Known rows:
[  6  -2 -11  39   1 -15   0  19 -11  15  -2 -10  10   5  -3  -7   9  -4
   5 -29  -2  -4 -16   6   5 -19   4   4  18] : Q51
[ -4   0 -10   6  -2 -16   0  11  -7   6  -7   0   0   8  -7  -3  -7  -5
   9  -8   8   2   4   3   2   1   1   1  -2] : Q255
[  3 -17   8  10 -13  11  -9   8 -13   0  -5  -1   5  12   4  -9  -2  -5
  -4 -11   1  -4   2   7   6  -4  15  -2   0] : Q203
[ -7   2  -2 -30   7 -14   0 -14  -4   3  12  -1  10   0  14  -1  -6 -10
   0   8   1   9  -3  -3  -1  -9   1   0 -13] : Q778
[  0  14  -2  37   8 -13  -2  17  -4  15   0  -7  18   9  13   6   1  -3
   6 -21  -3  -5 -14   5   7 -27  -1   6  14] : Q861
[ -1   6   3   4   4 -13  -1 -13  -2   9   1   3   6   1   2   6   0  -7
   7  12   2  -3   9   1   3  -6  -3   8  -6] : Q541
[ -5  -6   1 -16   4   2   0  -4  -6  -5   2   1   3   1  -2  -9  -6  -8
   6   1   1  13   2   0   0  -3   5  -4  -5] : Q346
[  4  11   0  39  10 -20  -3  11  -7  16   1  -5  16   7  11   5   6  -5
   4 -20  -3  -8  -6   5   3 -31  -2   6  11] : Q687
[  4  13   4  48  11 -16  -5  10  -8  12   1  -2  12   6  10   5   4  -2
   6 -17  -1 -11   4   3   1 -42  -1   7  14] : Q447
[ -8  -1   2   9 -16 -18  -1  35  -4   5   1  -8  15   8   0 -17  -1  -2
  10 -25   1   4  -1  -5   7 -20   1  -5 -10] : Q345
[  5  -2 -14  16   4  -8   1   4 -10   4   1   2   6  -7 -19  -5  -3 -11
   4   2   3   7 -11   7  -1   6   6   2 -10] : Q499
[ -6   3  -3 -22  10 -12   1  -7  -6   3  10   0   9  -1  13  -2  -6  -8
   1   7   2   7  -3  -4   0   0   2  -1 -16] : Q22
[  2 -18   5   2 -16   8  -6   7 -13   5  -5  -3   5  11   3 -13   2  -8
  -4 -18  -2  -4  -6   5   8  13  14  -2  -3] : Q97
[ 11 -11   4  30   1  12  -9  -4 -14  -3  -8   8   6   0 -23  -1  -6 -13
   1  13   0   0  -2  13   0  23  12  -4 -15] : Q280
[  3  10 -14   3  10 -17   3   5  -5  11   3   4  17  -3  -5   2  -5 -13
   4   7  -1   4 -22   3   4  17  -2   0 -20] : Q745
[ -5  -8  -5 -13   4  -6   3  -3 -10  -4   7  -1   0  -2   0  -9  -8  -6
   3  -2   6   8  -3  -3  -3  -4   8  -2  -5] : Q655
[ -1   9   4   8   6 -12  -1  -4  -6   9   2   3  -1   4   5   4  -4  -6
   9   4   4  -5   7  -1   2  -2  -4   6  -8] : Q676

Facts:
Q992 Ω d; Q687 Ω a; Q500 Ω b; Q178 Ω a; Q356 Ω c
Q806 Ω b; Q514 Ω d; Q159 Ω c; Q536 Ω a; Q391 Ω c
Q61 Ω c; Q229 Ω a; Q288 Ω b; Q490 Ω c; Q280 Ω d
Q585 Ω d; Q216 Ω a; Q724 Ω a; Q943 Ω c; Q778 Ω c
Q287 Ω b; Q503 Ω c; Q442 Ω c; Q453 Ω a; Q367 Ω b
Q861 Ω a; Q743 Ω b; Q255 Ω b; Q563 Ω b; Q499 Ω d
Q22 Ω c; Q309 Ω b; Q128 Ω a; Q746 Ω d; Q577 Ω a
Q112 Ω c; Q138 Ω b; Q254 Ω c; Q372 Ω b; Q655 Ω c
Q353 Ω b; Q765 Ω b; Q630 Ω a; Q395 Ω c; Q712 Ω b
Q923 Ω c; Q298 Ω d; Q311 Ω b; Q990 Ω c; Q417 Ω c
Q434 Ω c; Q541 Ω b; Q709 Ω c; Q448 Ω d; Q171 Ω c
Q422 Ω d; Q515 Ω c; Q18 Ω c; Q259 Ω b; Q816 Ω d
Q745 Ω d; Q273 Ω b; Q790 Ω c; Q230 Ω d; Q419 Ω d
Q344 Ω c; Q720 Ω b; Q775 Ω b; Q928 Ω a; Q324 Ω c
Q91 Ω b; Q244 Ω a; Q822 Ω c; Q972 Ω c; Q300 Ω c
Q643 Ω c; Q647 Ω a; Q910 Ω c; Q599 Ω c; Q531 Ω a
Q68 Ω d; Q889 Ω a; Q84 Ω b; Q958 Ω d; Q347 Ω c
Q368 Ω a; Q940 Ω b; Q925 Ω d; Q776 Ω d; Q51 Ω a
Q346 Ω c; Q927 Ω d; Q447 Ω a; Q446 Ω b; Q850 Ω c
Q564 Ω b; Q653 Ω b; Q676 Ω b; Q687 Σ Q447; Q500 Σ Q298
Q178 Σ Q724; Q356 Σ Q280; Q806 Σ Q20; Q514 Σ Q778; Q536 Σ Q861
Q61 Σ Q419; Q64 Σ Q490; Q345 Σ Q653; Q288 Σ Q885; Q490 Σ Q178
Q585 Σ Q746; Q11 Σ Q68; Q216 Σ Q806; Q724 Σ Q254; Q943 Σ Q720
Q778 Σ Q273; Q287 Σ Q448; Q258 Σ Q643; Q453 Σ Q138; Q367 Σ Q258
Q861 Σ Q341; Q743 Σ Q468; Q255 Σ Q356; Q563 Σ Q61; Q22 Σ Q84
Q577 Σ Q395; Q112 Σ Q745; Q138 Σ Q531; Q885 Σ Q164; Q254 Σ Q928
Q372 Σ Q230; Q765 Σ Q372; Q395 Σ Q311; Q298 Σ Q776; Q311 Σ Q309
Q990 Σ Q91; Q417 Σ Q503; Q20 Σ Q585; Q434 Σ Q599; Q97 Σ Q515
Q709 Σ Q775; Q171 Σ Q287; Q422 Σ Q925; Q18 Σ Q288; Q539 Σ Q709
Q259 Σ Q346; Q745 Σ Q563; Q273 Σ Q687; Q790 Σ Q434; Q230 Σ Q391
Q419 Σ Q765; Q720 Σ Q300; Q775 Σ Q564; Q164 Σ Q923; Q341 Σ Q539
Q928 Σ Q216; Q324 Σ Q194; Q91 Σ Q345; Q972 Σ Q22; Q300 Σ Q823
Q468 Σ Q64; Q467 Σ Q18; Q910 Σ Q347; Q531 Σ Q536; Q68 Σ Q368
Q889 Σ Q11; Q84 Σ Q676; Q368 Σ Q259; Q925 Σ Q541; Q776 Σ Q470
Q51 Σ Q422; Q470 Σ Q229; Q346 Σ Q324; Q927 Σ Q500; Q850 Σ Q255
Q653 Σ Q467; Q907 Σ Q41; Q992 Λ nabor; Q687 Λ bribrur; Q500 Λ bribrur
Q178 Λ bude; Q356 Λ bribrur; Q806 Λ nabor; Q514 Λ bribrur; Q159 Λ nabor
Q536 Λ bude; Q391 Λ nabor; Q61 Λ nabor; Q64 Λ bude; Q558 Λ geskesti
Q345 Λ bude; Q229 Λ bribrur; Q288 Λ bribrur; Q490 Λ nabor; Q280 Λ nabor
Q585 Λ seflesam; Q11 Λ geskesti; Q216 Λ geskesti; Q724 Λ nabor; Q943 Λ bude
Q778 Λ bribrur; Q932 Λ seflesam; Q287 Λ nabor; Q503 Λ bribrur; Q258 Λ bribrur
Q442 Λ bude; Q453 Λ bribrur; Q367 Λ nabor; Q861 Λ bribrur; Q743 Λ bribrur
Q255 Λ bude; Q563 Λ nabor; Q499 Λ seflesam; Q22 Λ bribrur; Q309 Λ bude
Q128 Λ seflesam; Q746 Λ nabor; Q577 Λ bude; Q112 Λ bribrur; Q138 Λ bribrur
Q885 Λ bude; Q254 Λ bude; Q372 Λ bribrur; Q655 Λ seflesam; Q353 Λ nabor
Q765 Λ bribrur; Q630 Λ geskesti; Q395 Λ bribrur; Q712 Λ geskesti; Q923 Λ geskesti
Q298 Λ nabor; Q311 Λ bribrur; Q990 Λ bribrur; Q417 Λ bribrur; Q20 Λ nabor
Q434 Λ bribrur; Q97 Λ nabor; Q541 Λ bribrur; Q709 Λ nabor; Q448 Λ bribrur
Q171 Λ bribrur; Q422 Λ seflesam; Q515 Λ nabor; Q18 Λ bribrur; Q539 Λ seflesam
Q259 Λ seflesam; Q816 Λ bribrur; Q745 Λ bribrur; Q273 Λ nabor; Q790 Λ bribrur
Q230 Λ bribrur; Q203 Λ nabor; Q419 Λ nabor; Q344 Λ bribrur; Q720 Λ seflesam
Q775 Λ geskesti; Q164 Λ bribrur; Q341 Λ bude; Q928 Λ seflesam; Q324 Λ geskesti
Q91 Λ seflesam; Q244 Λ bribrur; Q822 Λ geskesti; Q972 Λ bribrur; Q300 Λ nabor
Q468 Λ nabor; Q643 Λ nabor; Q647 Λ nabor; Q467 Λ bribrur; Q220 Λ bribrur
Q910 Λ seflesam; Q599 Λ bribrur; Q531 Λ nabor; Q68 Λ bribrur; Q194 Λ bribrur
Q889 Λ bribrur; Q84 Λ seflesam; Q958 Λ bude; Q347 Λ nabor; Q368 Λ nabor
Q940 Λ seflesam; Q925 Λ bude; Q823 Λ bribrur; Q776 Λ seflesam; Q51 Λ seflesam
Q470 Λ seflesam; Q346 Λ geskesti; Q927 Λ bude; Q447 Λ bribrur; Q446 Λ bribrur
Q850 Λ geskesti; Q564 Λ nabor; Q653 Λ bribrur; Q676 Λ bribrur; Q41 Λ bribrur
Q907 Λ bribrur

Rows:
No name comes twice in this set of rows, the named rows included.
[ -4  -1  17  30 -16 -17  -9   5  -1  -1  -2  -1  13   3 -18  -4  -4 -10
  18   4   4   4  17   0   3 -12  -1  -1 -10] => Q775
[  4   2 -12  32   3 -16   0  24 -10  17  -6  -8  12   7  -4  -6   8  -4
   6 -33  -2  -3 -12   6   4 -25   1   1  18] => Q577
[ -7  -9 -11 -22  -1  -9   3   2 -10  -2   6  -5   5   0   0 -10  -9  -8
   1  -4   6   9 -12  -2  -1   6  10  -4  -8] => Q910
[ -3  -5   0  27 -14 -24   6  33  -9   9  -2  -7   9   1 -14 -15  -4  -2
  16 -14   3   0 -12  -7   9  13  -2  -5 -20] => Q91
[ 19 -13 -32  -4  20 -22  11   9 -24   0 -13  11   8  -9 -22  -2  17   4
  -7  13   2  -6  17   6  -6 -68  12   9 -33] => Q585
[  3   1  -7  45  -1 -15  -5  19 -11   8  -3  -7  12   7  -4  -3   2  -2
   5 -25   2  -5  -8   7   0 -37   7   5  18] => Q128
[  1  11 -27   8  12  -4   6  21  -6  23  -3  -9  12  14  23   7   1  -4
  -3 -30  -4  -2 -39   7  12  -3   3   6  20] => Q453
[ -6  -4  -6 -24   5  -7   2  -2  -8  -2   2  -1   3   1  -1 -10  -6  -8
   3  -2   4  12   3   0  -1  -7   5  -4  -6] => Q442
[  6  -4 -18 -21   2 -46  -7 -31 -20  36  11  -2 -21   4  -4 -11   6 -25
  -7  -9   5 -20   2  -1  -4  52 -11   3   8] => Q743
[ 17 -13 -23  21  15 -30   2  15 -25  12 -15   2   8   7  -6  -3  21   3
  -6 -21  -1 -18  22   7  -4 -85   7   8   3] => Q216
[  3 -10  37  57 -15   6 -13   7  -9  -6  -6   4   6   4 -18  -6  -5  -6
  17   6   4  -8  20   3   3  13   5  -7 -14] => Q564
[ -8   0  -8 -35   4 -12   8  -1  -5  11  10  -5  11   1  15  -6  -2 -10
   2   1  -3  11 -19  -5   6  20  -1  -3 -16] => Q112
[ -4  14   5  -7  16  15   0  -6   0   4   6   2  -5   7  27   5 -10  -5
   0 -10   2   0  -1   2   4  -5   3   9  17] => Q164
[  9  -8  -6  34   1  26  -2  16 -13  11 -13  -5   7  14   2   2   5  -4
  -1 -27  -7  -4 -29  16  12  20  13   1  22] => Q531
[ -3   6   7  12  -4 -20   5  11  -2  15   3  -4  10   1   2  -3   0  -6
  14   0  -2   1  -6  -6  10  23  -8   1 -21] => Q653

The same elements again, as new rows of numbers:
Known rows:
[-13 -11  10   5  -2 -26   9 -19   6  22  -9  15  10  24   3  31 -20  24
  -5  -3 -29   2   1  -4  -5   3  11  12  11   5  22 -23 -13 -10  -2 -18
 -17] : Q230
[ -5  44   6   8  -3 -55  14  -3  34  72 -28  14  16  27  10  16 -13  -6
 -20 -40 -25 -15  28  15   0  10 -32  40 -18  26 -10 -33  -4 -13 -16  16
 -21] : Q490
[ -6   5  10   0   3 -21  16 -28  -1  29 -11  22  -7  26   9  36 -27   5
  -9  -7 -20   5   5   1  -7   5  14  11   4  14  15 -26  -6 -14  -3 -21
 -17] : Q514
[ -8 -10  12   7  -2 -29  13 -15  16  29 -14  12  29  30  -4  34 -14  28
 -10  -3 -30  -5   0   6   2   6   4  20  10   0  20 -19 -11   0   6  -7
 -19] : Q41
[ 18   1  10   7 -10 -25  28 -16  -7   1  -7  28  13  32  -9  21 -24  17
  -2  -4 -37   6 -11  13   7  14  16  17   3  -3  18 -16  -4  -5  -1 -19
 -15] : Q531
[  8  -1  17   4  -3 -27  26 -20  -1  33 -17  18  -3  43   2  33 -25  -8
  -9  -4 -21   5  13   5  -4   8  10  16   5  -9   5 -20   2 -10   5 -11
 -19] : Q367
[  4 -13  18   6  -5 -28  24 -15   2  25 -16  14   7  43  -1  30 -21   4
  -5   1 -26   4  10   2  -3   6  11  15  11 -16  10 -19  -2  -7   8 -12
 -18] : Q563
[  0 -15  24   2   7 -20   4 -27   6  23 -23  10  11  30  -1  46 -21  21
  -5  -6  -8 -10  -8  -2  -1   1   5   8  14 -11  29 -26 -17  -1   3 -14
 -22] : Q539
[  1   6  13   6   8 -19  24 -13   5  25 -20  10  15  28   2  33 -14  16
  -7  -4 -29 -10   7   0  -5   7   3  25   4  -1  22 -31  -6   0  -1 -14
 -18] : Q356
[  1   0   7  21   1 -25  23 -12   3   5  -4  27  30  24  -2  26 -19  22
   1   5 -37   1  -8  11   8   8  10  17  15  -3  30  -9  -1  -7   4 -14
 -16] : Q164
[  4   1  18   9  12 -24   4 -20   6  30 -12  16  15  26   1  42 -21  14
  -8  -9 -12  -7  -4   5   4   5   5  12   7   1  22 -20  -9  -2   1  -8
 -24] : Q932
[  2   6  13   6   8 -19  24 -14   5  26 -19  10  15  28   2  33 -15  16
  -8  -4 -29 -10   7   0  -5   8   3  25   5  -1  21 -30  -6  -1  -1 -14
 -18] : Q395
[-18  44  -2   2 -15 -51  12  -9  39  98 -20  21  20  20  12  27 -25   3
 -20 -31  -3 -13  20  15  15  15 -34  40  -5  25  -7 -26  -4 -22 -26  15
 -17] : Q64
[-16   1   4  -4 -11 -20  14 -12   8  44  -3  15   7  17   5  38 -21  23
 -10   3 -17  -1   4 -11   3  11  11  17  12   9  17 -27  -7 -12 -10 -18
 -13] : Q958
[-10  10   5  -8  -9 -13  21 -22  -2  43  -6  21 -10  19  10  41 -27  10
 -10   2 -10   3   4  -8   0  12  15  14  10  10  17 -28  -3 -17 -12 -23
 -12] : Q927
[ 16   7  13  -7  -2 -18  27 -34  -7  27 -17  24  -2  35  -4  36 -34   9
  -7  -9 -15   2  -6  12   2  13  12  20  -1   3  13 -27  -9  -6  -7 -22
 -18] : Q889
[ -4  -3  13   9   6 -24  18  -6  13  25 -17   4  28  27  -2  30  -9  28
  -7  -2 -35 -12   5  -1  -3   7   0  26   7  -3  23 -29 -11   4  -1 -11
 -20] : Q599

Rows:
No name comes twice in this set of rows, the named rows included.
[ -8 -10  12   2  -9 -29  12 -17   5  15 -12  17   1  28   2  28 -16  16
  -7  -7 -34   5   2  -4  -8   3  13  10   7   6  18 -24 -10 -11   3 -17
 -14] => Q419
[  3  -6   8   1  -8 -24  12  -4  -2  44  -7   7   7  29   2  41 -20  11
  -7   3  -8  -4  10  -8  10  13   2  14  17 -14  11 -20  -1  -5  -2  -2
 -22] => Q712
[ 12   1   5 -11 -16 -23  11 -12  -4  35 -10  11   7  24  -7  38 -22  26
  -9  -7 -10  -6  -7  -1  13  19   2  17   8  -2  14 -26 -11  -1 -10  -6
 -19] => Q630
[  6  31   5  -5 -10 -53   7 -12  29  76 -13  14  19  34  -3  21 -20   6
 -28 -38 -23  -3  16  23   7  18 -14  36 -24  33 -21 -28  -9  -4 -12  13
 -26] => Q724
[  3   1  13  11   7 -17  27 -13   0  11 -18  13  17  26   1  31 -15  19
  -1   2 -32  -9   1  -1  -4   7   6  22  10  -8  30 -28  -5  -2  -1 -19
 -16] => Q18
[ -6  -4  10   2  -8 -21  24  -9   7  52  -8  11  14  32   1  39 -25  14
  -8  11 -11  -2  11  -6   8  14   8  23  17 -14  11 -21  -1  -8  -6 -12
 -18] => Q255
[ 14  29   9  -3  15 -37  -7 -12  20  82   4   7  26  27  -5  39 -20  12
 -34 -30  -9  -6  11  18  11  20   1  28 -25  38 -19 -26 -11  10  -6  11
 -38] => Q928
[  5   0  24 -14   6  -5  30 -37  -5  29 -38   8 -18  37   5  48 -23   1
  -9  -5 -10 -11   6  -6 -17   4   8  20   4  -9  23 -44 -10  -3  -2 -25
 -14] => Q990
[-14 -16  10   4 -11 -36   5  -8  14  21  -9  10  17  26  -1  24 -10  27
  -9  -7 -40   2   4  -5  -5   4   9  12   6   7  16 -23 -14  -6   5 -10
 -17] => Q280
[ -9  -7  10  -6 -14 -13  24 -19   7  35 -16  15  12  27  -1  43 -20  25
  -6  10 -14  -6  -5  -5   5  11   9  19  18 -10  27 -26  -6  -6  -3 -18
 -10] => Q341
[  3   1   1  18  -5 -21  16  16  -3   5   0   9  33  10  -2  26  -3  36
   4   9 -36 -14  -4 -10  14  15  -2  18  23 -13  36 -18   0   1  -3  -5
 -16] => Q923
[-11  -4   9   3   0 -27  10 -20   7  30  -8  15   8  24   4  32 -21  19
  -9  -7 -26   2   5  -1  -5   5  11  13   6  12  16 -24 -11 -10  -2 -16
 -19] => Q816
[-10  39   6   7 -12 -63   9 -13  39  76 -29  23  16  30  10  17 -21  -7
 -20 -45 -18  -9  23  24   6   8 -35  35 -13  26 -11 -23  -6 -21 -16  19
 -19] => Q468

The same elements again, as new rows of numbers:
Known rows:
[  8 -10 -26   9 -25  -7 -23  30  10  10 -43 -16 -14] : Q220
[  9 -10 -13  35 -30  22 -22  -6  18 -27 -27 -34  -8] : Q776
[-15 -11 -24  34 -32  -2  -6  -9  -2 -28 -22 -43 -15] : Q453
[ 16  -1 -38  -8   6 -29 -30  13 -11  -8 -25 -40 -32] : Q643
[ 18  -8 -39   3   0 -20 -35   5   3   0 -27 -37 -28] : Q442
[  7 -29 -25   8 -24  -1   0  10  50   4 -61 -46 -40] : Q341
[-17  -2 -29  28 -28  -5 -26   6 -10 -17 -19 -36 -11] : Q229
[ 19 -13 -34   2  -8 -19 -31   5   2   6 -26 -42 -15] : Q344
[ 33 -13  -8  37 -42  -3 -36  -2   3   0 -42 -48 -13] : Q84
[  6 -11 -27   8 -26  -6 -27  30   7  13 -43 -14 -13] : Q194
[  3  -7 -12  31 -32  23   3  -4  19 -38 -16 -31  -6] : Q68
[ 18 -15 -31   6 -10 -17 -24  -2   2   2 -26 -41 -16] : Q417
[ 20 -12 -35   1  -8 -19 -36   8   1   7 -25 -39 -16] : Q503
[ 17 -16 -32  -8   1 -22  -7  -3  18 -12 -37 -70 -42] : Q709
[ 27 -14 -14  58 -42  11  -8  -4 -29  -3 -27 -56 -17] : Q372
[-18   8 -30  23 -15 -14 -15  10 -21 -32 -19 -35 -28] : Q647
[ 27 -19 -37  13  -7 -14 -51  -3  -2  12 -35 -45 -14] : Q655

Rows:
No name comes twice in this set of rows, the named rows included.
[ 21 -18 -33  15 -10 -11 -16  -6  -4   1 -26 -43 -17] => Q112
[ 29 -13 -15  68 -43  17  -5  -7 -37  -6 -28 -59 -17] => Q765
[ 23 -13 -45  38   4  -2  -1 -10 -52 -12 -23 -56 -36] => Q61
[ 33 -11 -12  33 -42  -4 -45   5   4   6 -41 -47 -14] => Q940
[  7  -2 -28   4 -13 -14 -10  30   2  -9 -43 -17 -34] => Q97
[  7  -2 -31  -1 -14 -16 -19  37  -1  -4 -42 -16 -33] => Q203
[ -2   7 -14  17 -17  10   2   5  10 -51 -15 -31 -25] => Q298
[ 17  -4 -32  -1   2 -26 -18   6  -8 -14 -26 -41 -33] => Q300
[ 18 -20 -30  21 -26   1 -40  21   8  17 -54 -20 -14] => Q932
[ 24 -17  -1  25 -47  -4  -8  -4  25 -10 -38 -64 -19] => Q138
[ 21 -13 -36   7  -2 -19 -22  -4   5  -7 -28 -37 -27] => Q943
[-15  -3 -29  36 -20  -6   7  -7 -20 -47 -20 -41 -28] => Q368
[ 18 -28 -29   2 -35 -12 -14  18  57 -34 -50   9  27] => Q467
[ 22   8 -11  11 -27 -22 -24  20  -6 -16 -29 -43 -31] => Q353
[ -6 -15 -27  47 -29   5 -24 -14  -8 -21 -30 -42 -12] => Q51

